Below are the code and all the weights of a small trained network. Each question names an input and a class and asks about switching units off, where a switched-off unit gives its printed mean instead of its output.

import numpy as np


def w(rows, s, z=0):
    codes = np.array(rows[::2]) - 128.0
    scale = np.full(codes.shape[1], s)
    scale[-1] = z or s
    return codes * scale


def f(y):
    return np.maximum(y, 0)


def log_softmax(a):
    a = a - a.max(-1, keepdims=True)
    return a - np.log(np.exp(a).sum(-1, keepdims=True))


def net(x, mask):
    res = np.array(x, float).reshape(1, 5) / 4 @ E
    y = f(res @ A[0][:, :-1].T + A[0][:, -1])
    res = res + np.where(mask, y, B[0][:, -1]) @ B[0][:, :-1]
    return log_softmax(res[-1] @ U[:, :-1].T + U[:, -1])


A, B = {}, {}
E = w([
[132,102,17,158,199,142,120],'x0',
[92,105,80,137,26,177,144],'x1',
[178,137,99,129,79,10,124],'x2',
[131,129,128,127,129,129,124],'x3',
[125,126,128,130,127,126,130],'x4',
],0.011)
A[0] = w([
[128,121,51,132,127,118,127,4],'neuron 0',
[131,113,144,128,88,116,133,126],'neuron 1',
[119,116,112,123,93,200,128,130],'neuron 2',
[143,129,92,131,118,62,130,95],'neuron 3',
[138,136,95,120,130,65,123,27],'neuron 4',
[141,119,107,139,134,69,131,29],'neuron 5',
[126,129,116,134,105,115,133,106],'neuron 6',
[122,146,251,113,118,140,134,40],'neuron 7',
[121,141,152,124,31,93,134,112],'neuron 8',
[136,131,189,116,160,100,133,158],'neuron 9',
[118,128,82,126,85,178,130,19],'neuron 10',
[117,122,147,133,120,151,127,62],'neuron 11',
[138,142,192,125,186,56,130,29],'neuron 12',
[131,124,111,135,79,99,139,73],'neuron 13',
[117,117,101,139,252,158,127,126],'neuron 14',
[117,128,99,127,106,156,130,66],'neuron 15',
[122,142,144,127,142,131,121,102],'neuron 16',
[144,133,116,121,131,119,122,84],'neuron 17',
[120,122,112,126,126,120,136,91],'neuron 18',
[139,132,156,121,165,105,109,162],'neuron 19',
[131,119,39,136,154,124,122,62],'neuron 20',
[96,122,173,129,121,214,134,45],'neuron 21',
],0.024,0.014)
B[0] = w([
[129,130,133,134,20,101,142,157],'neuron 0',
[139,129,118,97,113,109,89,165],'neuron 1',
[125,173,133,220,119,121,131,189],'neuron 2',
[125,160,142,199,108,145,139,185],'neuron 3',
[119,144,117,190,192,143,132,162],'neuron 4',
[125,140,135,171,190,154,126,157],'neuron 5',
[131,112,132,107,136,109,110,144],'neuron 6',
[132,143,124,221,210,150,139,212],'neuron 7',
[132,94,128,18,78,111,135,215],'neuron 8',
[110,169,123,204,111,116,124,202],'neuron 9',
[134,144,130,171,215,154,141,159],'neuron 10',
[150,131,143,112,98,120,107,138],'neuron 11',
[148,120,132,110,4,113,122,193],'neuron 12',
[125,96,123,53,140,119,129,160],'neuron 13',
[134,89,124,44,247,128,136,254],'neuron 14',
[119,116,140,169,164,134,127,147],'neuron 15',
[87,147,109,93,146,143,130,141],'neuron 16',
[128,111,101,148,134,142,147,134],'neuron 17',
[159,117,156,142,111,130,100,132],'neuron 18',
[111,131,129,175,137,167,130,190],'neuron 19',
[118,164,137,200,50,135,112,189],'neuron 20',
[127,134,122,148,10,112,119,191],'neuron 21',
],0.031,0.022)
U = w([
[118,162,112,198,160,183,142,111],'0',
[130,152,124,149,2,121,117,241],'1',
[149,70,104,32,140,115,123,4],'2',
],0.011,0.0044)

Each question gives the input, the list of numbers given to net, and the class t.
The units are the neurons (one row each of A and B). Each row of codes is followed by its name. A weight is (code - 128) times the scale printed after its matrix; where a second scale follows, it is the last column's (A, B and U).
mask holds one flag per neuron, in row order. A switched-off neuron (its flag False) gives its mean, the last column of its row in B, instead of its output. The means were averaged over made-up inputs and are rounded, as every weight is.
A unit's drop is (log p(t) with every unit on - log p(t) with that unit switched off) / (log p(t) with every unit on - log p(t) with every unit switched off).
The circuit of an input: a set's keep is (log p(t) with only the set's units on - log p(t) with every unit switched off) / (log p(t) with every unit on - log p(t) with every unit switched off). Starting from the 12 units with the biggest drops (on a tie, the unit counted first), units are removed one at a time, each time the one whose removal leaves the highest keep (on an exact tie, the one counted first), for as long as the keep stays at least 0.8.
units of the circuit, in order: the units of the circuit, biggest drop first
most important unit: the unit with the biggest drop
top k neurons: the k neurons with the biggest drops, biggest first
drop when u is switched off: that unit's drop, to one decimal
input [6,-3,-7,6,7], class 2: units of the circuit, in order : [neuron 14]
input [2,0,-4,-8,7], class 2: units of the circuit, in order : [neuron 7; neuron 14]
input [8,8,2,-6,-3], class 1: top 4 neurons : [neuron 0; neuron 20; neuron 7; neuron 14]
input [0,2,3,-1,1], class 2: units of the circuit, in order : [neuron 20; neuron 9]
input [-6,1,5,4,8], class 2: top 2 neurons : [neuron 8; neuron 20]
input [3,2,6,8,2], class 1: top 2 neurons : [neuron 14; neuron 7]
input [-5,3,-8,-5,-4], class 1: top 2 neurons : [neuron 21; neuron 14]
input [0,3,-3,1,4], class 1: top 2 neurons : [neuron 14; neuron 7]
input [-5,-7,4,-1,3], class 1: top 2 neurons : [neuron 12; neuron 14]
input [5,4,4,-2,1], class 1: top 2 neurons : [neuron 0; neuron 14]
input [0,2,-1,-2,-2], class 1: top 4 neurons : [neuron 14; neuron 7; neuron 10; neuron 4]
input [-4,2,-4,-7,-3], class 1: top 2 neurons : [neuron 21; neuron 14]
input [-1,-2,5,3,-6], class 1: top 2 neurons : [neuron 14; neuron 7]
input [8,7,8,-3,-8], class 1: most important unit : neuron 0
input [-3,4,7,2,-4], class 2: drop when neuron 20 is switched off : 0.0
input [-5,-4,4,7,0], class 1: drop when neuron 12 is switched off : 4.8
input [1,-1,-4,1,3], class 2: drop when neuron 9 is switched off : 0.1
